Each row, then roughly how far along a hidden order it lies, from 0 to 10
(in the rows, 128 means zero)
[ 76 177 146 163 135 187 135 118 150 140 117 123 122  67 142 123 112 139
 135 130 131 118 134 132 152 109 148  92 127 176 148 101 132 124 103 120
 124 135 123 144 164 126 130 113 119 130  93  93 162 116 117  90 118 130
 133 130 158 141 146 190 128 126 145 118 109 116 116 127 128 133]  7
[ 59 124  74 127 175  92 158 127 137 116  70 108  86 122 196 158  93 101
 117 111 115  70 101 158 115  93 102 187  81 114 113 116 141 147 107  86
 123 156 123 117  91 176 148 129 150 129 173 102  88 108 143  87 106 182
 184 131 174 146 139  93 156 140 181  72 106 148  42 123 159  85]  8
[ 99 164 137 152 153 123 137 127 146 125  80 108  88  78 178 117  97 122
 118 108 106  70 107 158 138  93 104 127  98 151  78 101 167 136  76 115
 128 131 135 132 163 163 155 122 143 143 151  92  92  93 136 103 102 163
 176 123 195 133 177 112 138 127 223  76 114 133  74 133 163 115]  10
[174 126 161 133 131 184 118 134 125 118 124 176 115  80  50 103 173 142
 129 124 116  95 135 125 109 129 156  67 156 160 102 123 131 142  87 148
 124  85 153 130 125 115 122 131 121 137 134 127 143 102 108 143 120  98
 120 133 151 138 163 124 133 109 168 113 131 122 152 114 136 159]  7
[101 125 129 151 102 188 144 120 126 141 160 124 162  91 128 142 135 152
 142 135 173 213 131 109 126 125 156 129 126 146 199 127  94 124 156 117
 121 127 121 145 116 105  79 120 114 120  80 119 182 155 120 108 136 118
 120 116 115 134 116 177 110 135  52 146 117 126 205 123 104 129]  4
[ 64  75  42 106 170  86 163 111 131 130  83 108 118 162 158 179 118  86
 125 128 119 103  99 129 101 123 107 220 107  90 149 132 108 135 165  76
 125 157 106 110  68 154 121 140 149 109 130 130 125 167 154 104 130 170
 148 116 106 147  72  98 150 149  80  93 113 142  72 117 135  80]  4
[150  56  36  93 152  98 158 116 114 115  90 139 117 174  94 164 161  89
 120 118 124  95  97 123  82 129 135 185 115 102 140 141 101 143 148 106
 121 133 137  84  40 131 104 149 146 114 149 144 109 154 149 130 131 141
 136 117  99 153  92  86 152 140 111 105 121 147 106 110 135  95]  4
[130  90 100 131 111 164 147 117 115 134 156 119 152 137 107 159 153 109
 141 137 178 195 123 101  84 131 163 154 129 118 215 144  93 128 175 120
 116 129 124 138  92  91  68 131 118 108  83 139 178 165 126 125 144 114
 107 110  91 138  94 163 126 147  47 149 121 131 217 116 104 110]  2
[157 156 158 134 147 154 117 128 136 120  97 159 100  86  94 106 135 143
 119 112  97  72 137 140 119 117 131  84 136 148  81 114 150 137  73 138
 127  99 146 126 123 139 146 127 134 140 153 112 115  92 123 121 108 119
 159 139 174 139 183 114 146 110 198  97 127 127  95 119 157 142]  9
[ 92  75  44 114 126 140 172 116 111 131 153 110 169 189 106 182 158  86
 141 142 188 222 103  92  95 132 155 206 119 106 247 152  69 130 206  83
 115 150 110 124  65 102  65 138 125  94  80 153 188 191 140 123 158 131
  99 105  29 148  42 139 125 158   1 161 112 139 190 111  78  90]  0
[141 128 146 145 110 191 134 128 126 135 161 137 144  82  95 124 150 136
 140 131 168 198 143 117 131 131 166  95 139 157 168 127 112 129 115 140
 122 104 134 147 123  99 104 122 110 124 103 116 181 126 115 124 132 110
 115 125 133 132 140 165 121 124 120 127 123 122 192 121 109 142]  5

Next part:
[142 155  81 109 144  75 109 137  87 109 145 146  73  55  82 189 155 103
 131 125]  7
[ 83 147 141 139 118  86 141 160 130 166 106 136 125 152 117  87 113 150
 147 104]  0
[ 58  72 159 114 121 177 149  68 159 115 129  97 151 155 148 111  79 166
  98 139]  7
[114  99 152 114 122 147 142 106 136 125 135 107 114 135 140 117 106 128
 130 140]  6
[192 141 134 136 146 165 124 107 118 112 209 119 118 131 122 171 169 138
 137 146]  9
[ 84 107 181  98 130 135 158 134 135 161  68  86 151 161 108 105  71 109
 151 101]  3
[ 84 110 108 103 117  96 139 114 115 126 146 130 119 116 124 114 138 135
 125 134]  5
[123  95 171 109 142 156 144 100 146 127  83  98 164 155 123 127  11  98
 122 110]  8
[ 77 111 111 137 112 114 122 108 134 112 159 137 113 169 140  95 169 174
 111 125]  3
[ 68 116 139  88 113  77 144 164 122 134  86 110 107  92 114  92  88  94
 146 141]  2
[ 98  87  96 108 124 109 134  48 155  78 103 114 142 163 144  96  64  96
  96 140]  6
[122 134  85 124 141  93 105 113 104 101 148 134  69  88  93 167 142 127
 114 118]  6
[122 147  95 146 154 128 103  96 125  94 189 172 111 113 116 183 132 139
 111 119]  8
[ 56 102 154  91 119 128 156 111 139 138  94 100 141 121 128  94  78 119
 127 136]  4
[191 133 125 149 141 144 104  89 128 106 197 142 102 153 140 144 177 156
 136 136]  7
[187 167 165 156 146 140 115 156 117 162 153 140 117 129 123 151 174 152
 164 106]  4
[ 68 111 152 103 147 139 151  86 163 115  49  93 181 148 107 117   1  85
 119 101]  5
[ 98 109 134  94 118  98 146 117 134 120  90 108 126 116 127 100  77  91
 133 142]  4
[ 89 145  75 102 129  78 142 164  90 102 110 105  96  46  89 167 108  90
 108 154]  8
[164 119 160 133 148 203 135  86 132 122 204 101 154 139 146 165 165 153
 131 155]  10
[176 126 160 133 151 205 134  77 132 132 206 110 172 143 145 171 184 156
 136 153]  10
[130 169 115 163 128 137 114 154 119 148 156 142 134 132 119 149 207 160
 147 106]  2
[ 96  92 157 104 119 124 156 101 126 145 107 100 118 148 130  92 116 133
 139 141]  4
[180 152 155 154 147 161 123 122 119 140 185 124 134 134 126 162 166 161
 144 129]  7
[132 142 152 156 125 135 130 132 135 157 141 138 120 143 132 109 162 176
 156 114]  3
[131 169  90 177 117 117 113 166 114 133 179 152  91 108 124 149 219 150
 136 140]  2
[200 131  90 149 154 129 104  69 122  93 236 187 114 125 146 180 178 145
 109 152]  10
[ 70 115  99 115 122  83 132 135 138  99  78 113 112 125 113  98  45  94
 121 114]  3
[177 121 123 130 165 164  97  52 155  75 147 119 130 144 131 167  87 107
 112 112]  9
[ 84  81 177 110 119 175 148 114 151 134 101  96 151 161 141 105  59 136
 116 122]  6
[160 145  92 102 152  48 112 102  86  93 151 126  68  75  96 165 146  81
 128 139]  7
[171 117 160 149 114 150 122  97 144 141 164 157 114 163 171  86 193 186
 145 137]  4
[107  94 157  79 125 126 157 104 139 117  89  81 173 122 120  94  47 112
 126 141]  8
[179 112 160 115 152 178 130  84 140 115 130 113 158 132 130 159  98 107
 140 126]  10
[126 133 111 132 127 152 104 116 127  99 193 150 113 114 136 146 183 160
 119 130]  7
[ 98  95 164  96 110  84 137 119 129 150  73 116  88 150 127  63 122 124
 159 118]  0
[ 95 111 100 105 130  94 136 102 129 108 115 115 132 110 120 121  84 112
 117 128]  5
[164 143  87 135 126 108 106 137 100 105 234 179  85  63 134 176 206 144
 121 161]  8
[102 110 138 117 130 146 138  94 136 124 142 114 134 135 130 115 119 147
 130 130]  5
[126  76 130 105 133 133 137  20 149  83 143 119 140 147 166 102  71 114
  97 169]  9

Part 3:
[100 128 123  62 176 138 109 130 119 138 111 135 129 109 167 146 138 137
 127 104 139 135 146 138 115 135 138 116  95 116 159 133 123 126 119 126
 137 109 157  84 140 130 127 125 124 119 118 126 135 109  71 126  89 152
 133 122 154 145]  3
[117 124 128  95 161 133 108 142 125 144  29 129 133 116 149 105 110 149
 128  88 139 119 130 175  97 107 132 109  89 100 145 123 137 145  93 117
 140 128 165  87 133 156 133 142 133 133 169 123 122 127 102 116 121 135
 142  74 137 127]  3
[114 132 123  97 155 151 117 137 116 140  92 134 107 119 236 116 127 159
 127 100 144 112 123 141 124 145 135 110  88 120 127 137 135 127 111 130
 130  11 161 120 139 132 131 138  90 109  93 125 153 137  67 131  63 131
 139 132 144 118]  0
[119 125 126 130 148 132 129 128 123 102  95 129 104 140 156 122 141 139
 123 129 119 119 125 132 115 148 133 120  88 109 113 136 135 137 125 132
 119 111 136 116 133 123 133 133 113 110 126 124 138 148  91 140  82 133
 144 109 137 132]  4
[141 122 131 180 212 121 107 106 135 132 139 126 139 153  18 130  88 100
 128 120 125 115 121  90 124  98 132 129 165 114 121 107 137 140 173 135
 122 138  78 145 122  97 137 140 125 122 145 128 127 139 255 140 185 136
 122 128 130 121]  10
[125 128 127 127 103 135 116 116 137 127 122 130 119 156 132 148 129  99
 126 130 103 119 117 116 127 123 129 120 147 161 134 136 127 135 141 134
 120 119 128 128 121 124 134 130 125 129 134 136 139 135 247 133 135 125
 145 137 133 112]  9
[123 119 128 120 112 133 179 110 126  67  98 130  70 180 110 159 177 113
 115 192  91 137 126 126  89 227 135 141  75 104  99 142 134 150 148 128
 116 127  61 121 133 110 146  97 131  49 133 112 140 150 184 135  53 132
 163  45 148 151]  4
[130 131 126 132 208 133  97 130 124 144 187 127 152 109 154  80  95 152
 141 104 141  91 114  98 148  95 128 114 114 109  99 107 138 118 120 144
 122 119 149 142 133 122 119 175  79 132  98 133 138 145  96 165 117  50
 111 253 102 117]  5
[136 130 128 138 195 134 108 134 118 147 136 128 143 119 154  81  87 174
 135 107 150  92 122 127 143 118 129 117 112 103 113 108 139 125 121 136
 128 117 131 163 131 124 128 160  97 128  90 125 135 141  79 135 119 123
  16 187 119 122]  3
[128 126 123 110 255 118 152 140  99 140 141 127 171  35 153  79  92 186
 137  91 171 110 147 129 112 116 140 135  41   1  97  84 144 119 116 123
 137 113 139 127 154 116 115 154 113 118 101  96 115 127   1 138 106 155
 100 131 130 182]  0
[120 126 131  74 212 137 104 152 116 171  33 131 141 100 190 116  77 183
 126  21 191 117 157 203 109 109 141 110 100  77 192 116 137 133  99 109
 166 119 194  87 145 141 132 136 132 139 130 117 116  94  65  93 124 141
 127  74 150 121]  1
[131 127 124 137 154 136 129 128 126 132 103 130 109 147 147 128 120 140
 125 109 136 122 125 124 128 146 133 122 115 119 126 125 137 137 140 137
 129 113 127 149 130 120 141 125 118 126 124 117 138 139 180 126 123 127
 127 121 135 123]  4
[122 126 128 119 139 137  27 135 140 157  82 128 138 129 171 106  82 140
 128  77 142 112 113 145 134  21 121  80 166 163 162 121 136 138  99 135
 133 120 172  87 123 150 131 162 109 177 167 158 131 134 147 136 224 127
 134 148 124  76]  8
[130 130 129 133 155 133 139 127 135 135 126 131 123 123 148 135 126 139
 128 116 141 120 129 123 136 153 131 130 130 127 129 125 131 123 143 131
 128 121 128 156 133 119 130 127 120 120 100 123 138 132 121 130 108 125
 122 141 134 130]  4
[119 125  32 116 171 137 100 115 125 132 102 134 133 142 141 170  96 108
 126  92 136 126 129 121 122 113 135 112 128 120 167 125 125 135 146 138
 129 117 127 107 136 118 133 134 120 131 131 133 135 132 202 138 143 147
 140 125 147 104]  8
[141 136 128 168 182 139 101 130 125 148 175 130 140 135 167 122  78 144
 133  87 153  93 117 103 198 115 130 116 204 158 128 120 132 110 141 155
 118 109 139 167 131 120 125 155  81 137  64 144 147 142 121 141 160 119
  93 255 119  90]  6
[128 125 121 136 145 123 100 140 135 142 108 120 143 111 147  63 101 147
 132 119 139 131 117 131 128  53 118 115 115 114 121 118 139 137  94 130
 127 138 153 121 126 139 127 167 117 153 164 130 114 133  76 134 148 124
 118 124 106 131]  6
[119 127 126 101 200 132 107 138 118 141 117 129 147  95 173 102  98 151
 132  87 147 111 128 131 125 102 132 114 100 100 129 119 137 121 105 131
 126 117 173  93 138 130 115 158 102 127 115 134 133 134   1 149 104 136
 127  23 128 126]  4
